Below is a small trained network, with its code and all its weights. Each question gives an input and a target symbol and asks what happens when units are switched off, that is, made to give their printed mean instead of their output.

import numpy as np


def w(rows, s, z=0):
    codes = np.array(rows[::2]) - 128.0
    scale = np.full(codes.shape[1], s)
    scale[-1] = z or s
    return codes * scale


def f(y):
    return y / 2 * (1 + np.tanh(0.7978845608 * (y + 0.044715 * y**3)))


def softmax(a):
    e = np.exp(a - a.max(-1, keepdims=True))
    return e / e.sum(-1, keepdims=True)


def log_softmax(a):
    a = a - a.max(-1, keepdims=True)
    return a - np.log(np.exp(a).sum(-1, keepdims=True))


def net(x, mask):
    ids = ['ΓΠΨαβζηλξω'.index(c) for c in x.split()]
    T = len(ids)
    res = E[ids] + P[:T]
    u = 0
    for l in range(2):
        r = res
        for j in range(2):
            rows = slice(2 * j, 2 * j + 2)
            q, k, v = (r @ M[l][rows].T for M in (Q, K, V))
            z = softmax(np.where(np.tri(T) > 0, q @ k.T / 2**0.5, -1e9)) @ v
            o = O[l][rows]
            res = res + np.where(mask[u + j], z, o[:, -1]) @ o[:, :-1]
        u += 2
        y = f(res @ A[l][:, :-1].T + A[l][:, -1])
        res = res + np.where(mask[u : u + 8], y, B[l][:, -1]) @ B[l][:, :-1]
        u += 8
    return log_softmax(res[-1] @ U[:, :-1].T + U[:, -1])


Q, K, V, O, A, B = {}, {}, {}, {}, {}, {}
E = w([
[118,161,138],'Γ',
[116,123,94],'Π',
[85,228,92],'Ψ',
[150,211,137],'α',
[21,144,200],'β',
[22,135,50],'ζ',
[158,135,134],'η',
[157,105,109],'λ',
[140,52,88],'ξ',
[68,121,5],'ω',
],0.017)
P = w([
[183,1,131],'0',
[72,225,14],'1',
[75,208,31],'2',
[80,212,29],'3',
[103,224,72],'4',
[108,177,49],'5',
[117,164,47],'6',
[116,145,55],'7',
[139,146,63],'8',
],0.0092)
Q[0] = w([
[101,139,114],'0.h1',
[159,130,246],'0.h1',
[193,134,55],'0.h2',
[126,156,126],'0.h2',
],0.013)
K[0] = w([
[226,85,106],'0.h1',
[55,190,172],'0.h1',
[103,108,250],'0.h2',
[90,102,95],'0.h2',
],0.011)
V[0] = w([
[254,40,140],'0.h1',
[46,101,185],'0.h1',
[222,235,118],'0.h2',
[119,154,254],'0.h2',
],0.0066)
O[0] = w([
[179,125,230,182],'0.h1',
[10,105,120,81],'0.h1',
[120,254,125,70],'0.h2',
[131,221,226,3],'0.h2',
],0.0046,0.0044)
A[0] = w([
[78,187,98,101],'0.n1',
[106,74,113,2],'0.n2',
[107,209,163,219],'0.n3',
[182,230,74,250],'0.n4',
[110,139,149,235],'0.n5',
[104,88,255,161],'0.n6',
[243,148,171,71],'0.n7',
[160,147,85,31],'0.n8',
],0.011,0.0063)
B[0] = w([
[229,128,172,187],'0.n1',
[51,138,164,126],'0.n2',
[128,31,137,174],'0.n3',
[71,94,72,251],'0.n4',
[178,96,93,160],'0.n5',
[187,173,87,133],'0.n6',
[27,125,254,130],'0.n7',
[69,102,179,127],'0.n8',
],0.0077,0.012)
Q[1] = w([
[92,47,73],'1.h1',
[110,223,156],'1.h1',
[173,150,150],'1.h2',
[194,215,254],'1.h2',
],0.017)
K[1] = w([
[125,123,195],'1.h1',
[125,178,134],'1.h1',
[220,134,101],'1.h2',
[184,139,2],'1.h2',
],0.015)
V[1] = w([
[182,100,214],'1.h1',
[186,173,98],'1.h1',
[158,6,94],'1.h2',
[250,147,42],'1.h2',
],0.012)
O[1] = w([
[146,252,149,140],'1.h1',
[233,145,28,73],'1.h1',
[107,73,203,255],'1.h2',
[252,99,157,85],'1.h2',
],0.011,0.014)
A[1] = w([
[182,97,105,2],'1.n1',
[100,156,225,71],'1.n2',
[45,145,139,246],'1.n3',
[174,111,159,21],'1.n4',
[218,95,153,45],'1.n5',
[229,118,113,241],'1.n6',
[106,10,72,82],'1.n7',
[229,198,123,186],'1.n8',
],0.011,0.0061)
B[1] = w([
[46,212,163,129],'1.n1',
[98,134,20,162],'1.n2',
[192,92,66,251],'1.n3',
[87,99,64,130],'1.n4',
[101,163,145,136],'1.n5',
[210,140,72,140],'1.n6',
[151,253,177,253],'1.n7',
[69,131,43,149],'1.n8',
],0.0079,0.023)
U = w([
[254,76,61,100],'Γ',
[212,77,154,254],'Π',
[184,203,156,73],'Ψ',
[87,83,61,80],'α',
[135,105,121,166],'β',
[7,169,173,56],'ζ',
[110,201,84,67],'η',
[149,116,125,204],'λ',
[135,5,131,195],'ξ',
[124,149,219,116],'ω',
],0.0098)

Each question gives the input, a string of symbols that net reads in full, and the target symbol t.
The units are the heads (2 rows each of Q, K, V and O) and the neurons (one row each of A and B). Each row of codes is followed by its name. A weight is (code - 128) times the scale printed after its matrix; where a second scale follows, it is the last column's (O, A, B and U).
mask holds one flag per unit, layer by layer, with each layer's heads first. A switched-off unit (its flag False) gives its mean, the last column of its rows in O or B, instead of its output. The means were averaged over made-up inputs and are rounded, as every weight is.
A unit's drop is (log p(t) with every unit on - log p(t) with that unit switched off) / (log p(t) with every unit on - log p(t) with every unit switched off).
The circuit of an input: a set's keep is (log p(t) with only the set's units on - log p(t) with every unit switched off) / (log p(t) with every unit on - log p(t) with every unit switched off). Starting from the 12 units with the biggest drops (on a tie, the unit counted first), units are removed one at a time, each time the one whose removal leaves the highest keep (on an exact tie, the one counted first), for as long as the keep stays at least 0.8.
units of the circuit, in order: the units of the circuit, biggest drop first
most important unit: the unit with the biggest drop
top k neurons: the k neurons with the biggest drops, biggest first
top k neurons in layer l: the k neurons of layer l with the biggest drops, biggest first
which heads matter: for each layer, one digit per head in row order, 1 if its drop is at least 0.15 and else 0, layers parted by /
input ζ ζ Π, target ζ: most important unit	1.n7
input η α Γ α β Π ω, target η: top 2 neurons	0.n4; 0.n7
input η ζ ζ ζ η α ζ, target η: which heads matter	11 / 11
input ζ ξ ζ η ξ ξ λ, target ζ: units of the circuit, in order	0.n2; 0.h2; 1.h2; 0.n1
input α η λ β Π β λ η, target α: units of the circuit, in order	1.n7; 1.h2
input ζ λ Ψ Π, target ζ: units of the circuit, in order	1.n7; 1.h1; 0.h2; 0.n2
input Γ Γ Γ ζ λ Ψ ζ Ψ α, target Γ: units of the circuit, in order	1.h2; 1.h1
input ξ ζ ω Π Π ζ, target ξ: units of the circuit, in order	1.n7; 1.h2; 1.h1; 0.h1
input Π Γ Π ω η, target Π: which heads matter	00 / 11
input Ψ λ η Γ Γ Γ, target Ψ: which heads matter	10 / 11
input α Π ξ, target α: top 2 neurons	0.n7; 1.n7
input ζ ω Γ α η Π ω, target ζ: units of the circuit, in order	1.n7; 0.h2; 0.n2; 1.h2
input ζ ζ α, target ζ: units of the circuit, in order	0.n2; 1.h2; 0.h1
input Π ζ Π Π η η η λ Π, target Π: units of the circuit, in order	1.h2
input ξ λ α ζ λ α ω, target ξ: units of the circuit, in order	1.n7; 1.h2; 1.h1; 0.h1
input η η ξ, target η: top 3 neurons	0.n7; 0.n4; 0.n3
input ζ Π ζ Ψ η, target ζ: units of the circuit, in order	0.h2; 0.n2; 1.h2; 0.h1
input ξ η ζ ζ η ζ η, target ξ: top 3 neurons in layer 0	0.n2; 0.n1; 0.n7
input Ψ η λ, target Ψ: top 3 neurons	1.n7; 1.n3; 1.n1
input Γ Γ η Π ζ Ψ λ, target Γ: top 2 neurons in layer 1	1.n6; 1.n7
input Γ Ψ β, target ξ: top 3 neurons in layer 0	0.n3; 0.n1; 0.n4
input ζ ζ ξ ξ, target ζ: which heads matter	01 / 11
